Below are the code and all the weights of a small trained network. Each question names an input and a target symbol and asks about switching units off, where a switched-off unit gives its printed mean instead of its output.

import numpy as np


def w(rows, s, z=0):
    codes = np.array(rows[::2]) - 128.0
    scale = np.full(codes.shape[1], s)
    scale[-1] = z or s
    return codes * scale


def norm(h):
    return h / np.sqrt((h * h).mean(-1, keepdims=True) + 1e-5)


def f(y):
    return y / 2 * (1 + np.tanh(0.7978845608 * (y + 0.044715 * y**3)))


def softmax(a):
    e = np.exp(a - a.max(-1, keepdims=True))
    return e / e.sum(-1, keepdims=True)


def log_softmax(a):
    a = a - a.max(-1, keepdims=True)
    return a - np.log(np.exp(a).sum(-1, keepdims=True))


def net(x, mask):
    ids = ['αγδεζθξσφψω'.index(c) for c in x.split()]
    T = len(ids)
    res = E[ids] + P[:T]
    r = norm(res)
    for j in range(2):
        rows = slice(3 * j, 3 * j + 3)
        q, k, v = (r @ M[0][rows].T for M in (Q, K, V))
        z = softmax(np.where(np.tri(T) > 0, q @ k.T / 3**0.5, -1e9)) @ v
        o = O[0][rows]
        res = res + np.where(mask[j], z, o[:, -1]) @ o[:, :-1]
    y = f(norm(res) @ A[0][:, :-1].T + A[0][:, -1])
    res = res + np.where(mask[2:10], y, B[0][:, -1]) @ B[0][:, :-1]
    return log_softmax(norm(res)[-1] @ U[:, :-1].T + U[:, -1])


Q, K, V, O, A, B = {}, {}, {}, {}, {}, {}
E = w([
[141,166,87,172,41],'α',
[177,182,118,2,165],'γ',
[129,197,82,99,179],'δ',
[169,215,27,50,173],'ε',
[171,176,64,38,190],'ζ',
[71,177,62,66,120],'θ',
[191,154,113,145,96],'ξ',
[115,113,54,154,186],'σ',
[53,157,82,95,128],'φ',
[148,144,132,147,72],'ψ',
[155,176,123,143,43],'ω',
],0.0089)
P = w([
[57,63,204,122,243],'0',
[106,196,147,102,1],'1',
[126,170,133,121,26],'2',
[148,138,119,123,56],'3',
[147,119,106,127,54],'4',
[146,97,100,134,56],'5',
],0.0041)
Q[0] = w([
[130,100,180,101,223],'H0',
[90,138,204,116,120],'H0',
[181,158,163,123,106],'H0',
[209,157,96,144,69],'H1',
[199,65,165,193,53],'H1',
[67,141,184,95,254],'H1',
],0.0082)
K[0] = w([
[183,254,39,101,53],'H0',
[129,143,139,87,145],'H0',
[172,87,234,150,103],'H0',
[76,112,201,158,150],'H1',
[144,116,199,157,242],'H1',
[176,170,53,110,58],'H1',
],0.0077)
V[0] = w([
[81,64,137,161,203],'H0',
[121,180,121,182,82],'H0',
[98,86,190,92,163],'H0',
[2,127,77,112,118],'H1',
[80,111,171,228,113],'H1',
[204,108,14,181,187],'H1',
],0.0069)
O[0] = w([
[207,90,99,81,184,119],'H0',
[80,119,113,114,95,150],'H0',
[166,76,111,155,255,102],'H0',
[84,133,189,54,140,252],'H1',
[165,72,188,93,128,79],'H1',
[212,220,84,103,23,95],'H1',
],0.0064,0.0034)
A[0] = w([
[4,218,81,55,65,133],'N0',
[194,212,45,25,80,176],'N1',
[22,37,160,177,150,105],'N2',
[71,92,250,88,187,80],'N3',
[189,111,160,96,253,169],'N4',
[79,218,157,63,75,155],'N5',
[92,162,53,213,73,104],'N6',
[12,173,43,73,160,253],'N7',
],0.0058,0.0035)
B[0] = w([
[116,125,130,101,158,254],'N0',
[54,50,136,133,153,243],'N1',
[133,147,121,153,164,145],'N2',
[162,145,133,155,46,150],'N3',
[128,211,156,105,133,149],'N4',
[169,136,72,146,189,213],'N5',
[168,128,177,139,133,159],'N6',
[118,146,109,74,255,250],'N7',
],0.0082,0.0079)
U = w([
[111,165,116,54,254,177],'α',
[78,29,58,113,187,61],'γ',
[131,175,68,173,128,29],'δ',
[50,106,154,55,53,120],'ε',
[204,66,221,148,197,85],'ζ',
[81,238,90,139,82,71],'θ',
[216,35,99,41,108,73],'ξ',
[177,195,205,69,113,74],'σ',
[44,92,196,215,131,213],'φ',
[231,110,84,179,106,253],'ψ',
[149,164,112,229,180,45],'ω',
],0.0085,0.002)

Each question gives the input, a string of symbols that net reads in full, and the target symbol t.
The units are the heads (3 rows each of Q, K, V and O) and the neurons (one row each of A and B). Each row of codes is followed by its name. A weight is (code - 128) times the scale printed after its matrix; where a second scale follows, it is the last column's (O, A, B and U).
mask holds one flag per unit, heads first, then neurons. A switched-off unit (its flag False) gives its mean, the last column of its rows in O or B, instead of its output. The means were averaged over made-up inputs and are rounded, as every weight is.
A unit's drop is (log p(t) with every unit on - log p(t) with that unit switched off) / (log p(t) with every unit on - log p(t) with every unit switched off).
The circuit of an input: a set's keep is (log p(t) with only the set's units on - log p(t) with every unit switched off) / (log p(t) with every unit on - log p(t) with every unit switched off). Starting from all 10 units, units are removed one at a time, each time the one whose removal leaves the highest keep (on an exact tie, the one counted first), for as long as the keep stays at least 0.8.
units of the circuit, in order: the units of the circuit, biggest drop first
most important unit: the unit with the biggest drop
k most important neurons: the k neurons with the biggest drops, biggest first
which heads matter: for each layer, one digit per head in row order, 1 if its drop is at least 0.15 and else 0, layers parted by /
drop of u: that unit's drop, to one decimal
input γ ξ ψ ω, target ω: units of the circuit, in order : [H1; N6; N7]
input ξ δ ψ, target ψ: units of the circuit, in order : [H1]
input α θ φ γ ψ, target ε: 3 most important neurons : [N7; N1; N4]
input δ σ ζ σ ξ, target γ: units of the circuit, in order : [N1; N7]
input α φ φ ε ξ, target ε: units of the circuit, in order : [N7; H0]
input φ ζ σ σ φ ψ, target σ: units of the circuit, in order : [H1; N1; N3; N7]
input γ γ θ ω, target ω: units of the circuit, in order : [H0; N7]
input σ σ ψ δ α, target ξ: 2 most important neurons : [N7; N1]
input σ φ α θ ω ξ, target ξ: units of the circuit, in order : [N7; N1; H1]
input ψ δ ζ δ ξ, target ζ: units of the circuit, in order : [H1; N7; N1]
input φ ξ ω ψ, target σ: 2 most important neurons : [N1; N3]
input ε ω φ γ ψ ψ, target θ: units of the circuit, in order : [H0; H1]
input σ φ σ ω ψ, target ξ: units of the circuit, in order : [N7; H0; H1]
input ψ ψ ω ξ, target ζ: which heads matter : 11
input ψ σ σ ψ γ ω, target ζ: which heads matter : 11
input σ θ δ ψ, target ξ: which heads matter : 11
input ε ε θ ω θ α, target θ: most important unit : H0
input δ δ θ ω ω ω, target γ: 2 most important neurons : [N1; N7]
input γ ξ σ γ ξ, target ω: 2 most important neurons : [N6; N7]
input γ δ ω α, target ω: most important unit : H1
input σ σ α ξ θ α, target ξ: drop of H1 : 0.1
input γ φ ξ δ ω α, target ω: drop of N6 : 0.3
input ε θ α σ α, target θ: drop of N6 : 0.0
